Below is a small trained network, with its code and all its weights. Each question gives an input and a target symbol and asks what happens when units are switched off, that is, made to give their printed mean instead of their output.

import numpy as np


def w(rows, s, z=0):
    codes = np.array(rows[::2]) - 128.0
    scale = np.full(codes.shape[1], s)
    scale[-1] = z or s
    return codes * scale


def f(y):
    return np.maximum(y, 0)


def softmax(a):
    e = np.exp(a - a.max(-1, keepdims=True))
    return e / e.sum(-1, keepdims=True)


def log_softmax(a):
    a = a - a.max(-1, keepdims=True)
    return a - np.log(np.exp(a).sum(-1, keepdims=True))


def net(x, mask):
    ids = ['ΔΘΛαβζμξσψ'.index(c) for c in x.split()]
    T = len(ids)
    res = E[ids] + P[:T]
    u = 0
    for l in range(2):
        q, k, v = (res @ M[l].T for M in (Q, K, V))
        z = softmax(np.where(np.tri(T) > 0, q @ k.T / 2**0.5, -1e9)) @ v
        res = res + np.where(mask[u], z, O[l][:, -1]) @ O[l][:, :-1]
        u += 1
        y = f(res @ A[l][:, :-1].T + A[l][:, -1])
        res = res + np.where(mask[u : u + 16], y, B[l][:, -1]) @ B[l][:, :-1]
        u += 16
    return log_softmax(res[-1] @ U[:, :-1].T + U[:, -1])


Q, K, V, O, A, B = {}, {}, {}, {}, {}, {}
E = w([
[97,96,116],'Δ',
[163,115,158],'Θ',
[103,147,168],'Λ',
[131,92,152],'α',
[197,250,160],'β',
[152,81,104],'ζ',
[60,102,93],'μ',
[133,39,247],'ξ',
[182,146,156],'σ',
[94,85,69],'ψ',
],0.021)
P = w([
[89,114,83],'0',
[251,114,101],'1',
[88,148,211],'2',
[48,187,80],'3',
[251,116,102],'4',
[91,146,217],'5',
[53,191,79],'6',
[248,118,101],'7',
],0.014)
Q[0] = w([
[34,254,165],'L0H0',
[32,249,24],'L0H0',
],0.0079)
K[0] = w([
[81,180,197],'L0H0',
[173,253,83],'L0H0',
],0.0067)
V[0] = w([
[235,254,192],'L0H0',
[82,34,67],'L0H0',
],0.0038)
O[0] = w([
[142,251,94,255],'L0H0',
[31,254,176,23],'L0H0',
],0.0062,0.0029)
A[0] = w([
[26,181,52,92],'L0N0',
[149,151,33,173],'L0N1',
[160,202,79,191],'L0N2',
[177,100,162,49],'L0N3',
[201,111,173,143],'L0N4',
[142,111,53,131],'L0N5',
[83,25,109,49],'L0N6',
[157,129,115,189],'L0N7',
[111,72,41,168],'L0N8',
[108,159,7,84],'L0N9',
[182,83,92,128],'L0N10',
[116,199,46,177],'L0N11',
[80,59,26,72],'L0N12',
[200,40,132,1],'L0N13',
[145,127,184,54],'L0N14',
[152,180,232,2],'L0N15',
],0.012,0.0069)
B[0] = w([
[253,150,146,183],'L0N0',
[184,126,170,199],'L0N1',
[122,1,65,254],'L0N2',
[75,168,82,152],'L0N3',
[197,160,18,221],'L0N4',
[183,119,161,148],'L0N5',
[22,100,52,146],'L0N6',
[167,186,121,188],'L0N7',
[97,196,131,155],'L0N8',
[89,42,125,165],'L0N9',
[124,189,178,168],'L0N10',
[103,55,186,217],'L0N11',
[79,205,89,148],'L0N12',
[32,84,134,150],'L0N13',
[87,146,157,149],'L0N14',
[21,186,112,192],'L0N15',
],0.0075,0.0096)
Q[1] = w([
[2,104,227],'L1H0',
[131,71,151],'L1H0',
],0.0061)
K[1] = w([
[200,172,253],'L1H0',
[167,11,239],'L1H0',
],0.0055)
V[1] = w([
[72,85,11],'L1H0',
[163,255,178],'L1H0',
],0.0094)
O[1] = w([
[90,128,44,254],'L1H0',
[95,254,63,41],'L1H0',
],0.008,0.0039)
A[1] = w([
[230,216,153,108],'L1N0',
[104,167,30,108],'L1N1',
[238,176,153,112],'L1N2',
[131,232,112,173],'L1N3',
[142,183,219,147],'L1N4',
[209,144,93,89],'L1N5',
[177,109,113,176],'L1N6',
[81,127,254,165],'L1N7',
[156,119,106,153],'L1N8',
[48,113,121,151],'L1N9',
[145,89,4,81],'L1N10',
[95,48,95,96],'L1N11',
[55,209,107,93],'L1N12',
[60,249,240,3],'L1N13',
[163,143,137,122],'L1N14',
[176,134,113,121],'L1N15',
],0.012,0.016)
B[1] = w([
[81,132,90,194],'L1N0',
[159,132,120,190],'L1N1',
[10,121,174,195],'L1N2',
[147,165,67,232],'L1N3',
[159,218,157,178],'L1N4',
[104,138,139,200],'L1N5',
[105,88,121,248],'L1N6',
[226,127,181,207],'L1N7',
[120,106,128,202],'L1N8',
[95,96,178,184],'L1N9',
[181,154,169,235],'L1N10',
[148,197,118,189],'L1N11',
[122,72,78,183],'L1N12',
[27,113,131,184],'L1N13',
[111,127,140,148],'L1N14',
[99,112,151,180],'L1N15',
],0.012)
U = w([
[2,102,39,167],'Δ',
[132,227,102,170],'Θ',
[218,244,189,120],'Λ',
[10,187,187,166],'α',
[156,13,147,86],'β',
[195,171,18,126],'ζ',
[38,157,13,2],'μ',
[112,110,236,183],'ξ',
[3,36,191,82],'σ',
[165,135,103,173],'ψ',
],0.0091,0.0074)

Each question gives the input, a string of symbols that net reads in full, and the target symbol t.
The units are the heads (2 rows each of Q, K, V and O) and the neurons (one row each of A and B). Each row of codes is followed by its name. A weight is (code - 128) times the scale printed after its matrix; where a second scale follows, it is the last column's (O, A, B and U).
mask holds one flag per unit, layer by layer, with each layer's heads first. A switched-off unit (its flag False) gives its mean, the last column of its rows in O or B, instead of its output. The means were averaged over made-up inputs and are rounded, as every weight is.
A unit's drop is (log p(t) with every unit on - log p(t) with that unit switched off) / (log p(t) with every unit on - log p(t) with every unit switched off).
The circuit of an input: a set's keep is (log p(t) with only the set's units on - log p(t) with every unit switched off) / (log p(t) with every unit on - log p(t) with every unit switched off). Starting from the 12 units with the biggest drops (on a tie, the unit counted first), units are removed one at a time, each time the one whose removal leaves the highest keep (on an exact tie, the one counted first), for as long as the keep stays at least 0.8.
units of the circuit, in order: the units of the circuit, biggest drop first
most important unit: the unit with the biggest drop
top k neurons: the k neurons with the biggest drops, biggest first
k most important neurons of layer l: the k neurons of layer l with the biggest drops, biggest first
input Λ Λ σ ξ, target ξ: units of the circuit, in order => (L1N7; L0N2)
input Δ Λ β, target ζ: most important unit => L0H0
input Δ Δ Λ Λ Δ, target ζ: top 3 neurons => (L0N11; L0N12; L0N6)
input Δ Δ Λ Λ μ α, target Λ: units of the circuit, in order => (L0N2; L1N7; L1H0)
input Λ ξ Λ μ Δ Λ Λ Δ, target Δ: top 2 neurons => (L0N0; L0N2)
input ξ Λ Θ Θ Λ β β Λ, target β: units of the circuit, in order => (L1H0; L0N6; L0N13)
input Λ σ Λ Λ β Λ Θ β, target Δ: top 2 neurons => (L1N2; L0N1)
input ζ β Λ Λ Δ, target ζ: top 3 neurons => (L0N0; L0N8; L0N12)
input β Λ Λ Δ σ, target σ: 2 most important neurons of layer 0 => (L0N2; L0N9)
input Δ ζ ψ Λ Λ, target ζ: top 3 neurons => (L0N11; L0N12; L0N6)
input Λ σ Θ Λ Λ β ζ, target β: top 2 neurons => (L0N9; L0N11)
input Λ Λ Λ Λ β α, target Λ: top 2 neurons => (L0N2; L1N7)
input α σ β μ, target β: units of the circuit, in order => (L0N0; L0N11; L0N9)
input β β Λ Λ α Δ Λ σ, target σ: units of the circuit, in order => (L1N2)
input Λ Δ Λ ξ β, target Δ: top 2 neurons => (L1N2; L0N15)
input Λ Λ Λ Λ σ Λ β ξ, target Δ: 4 most important neurons of layer 0 => (L0N4; L0N3; L0N2; L0N11)
input Δ Λ Δ Δ Λ Δ Λ α, target ζ: top 2 neurons => (L0N11; L0N12)
input Λ β Δ Λ ζ, target Δ: top 2 neurons => (L0N0; L0N2)
input β ξ Λ Λ α, target σ: top 2 neurons => (L0N2; L0N10)
input Λ Λ ξ β Δ ψ Λ Θ, target Δ: 2 most important neurons of layer 0 => (L0N2; L0N1)
input ξ β Δ, target ξ: most important unit => L0N2
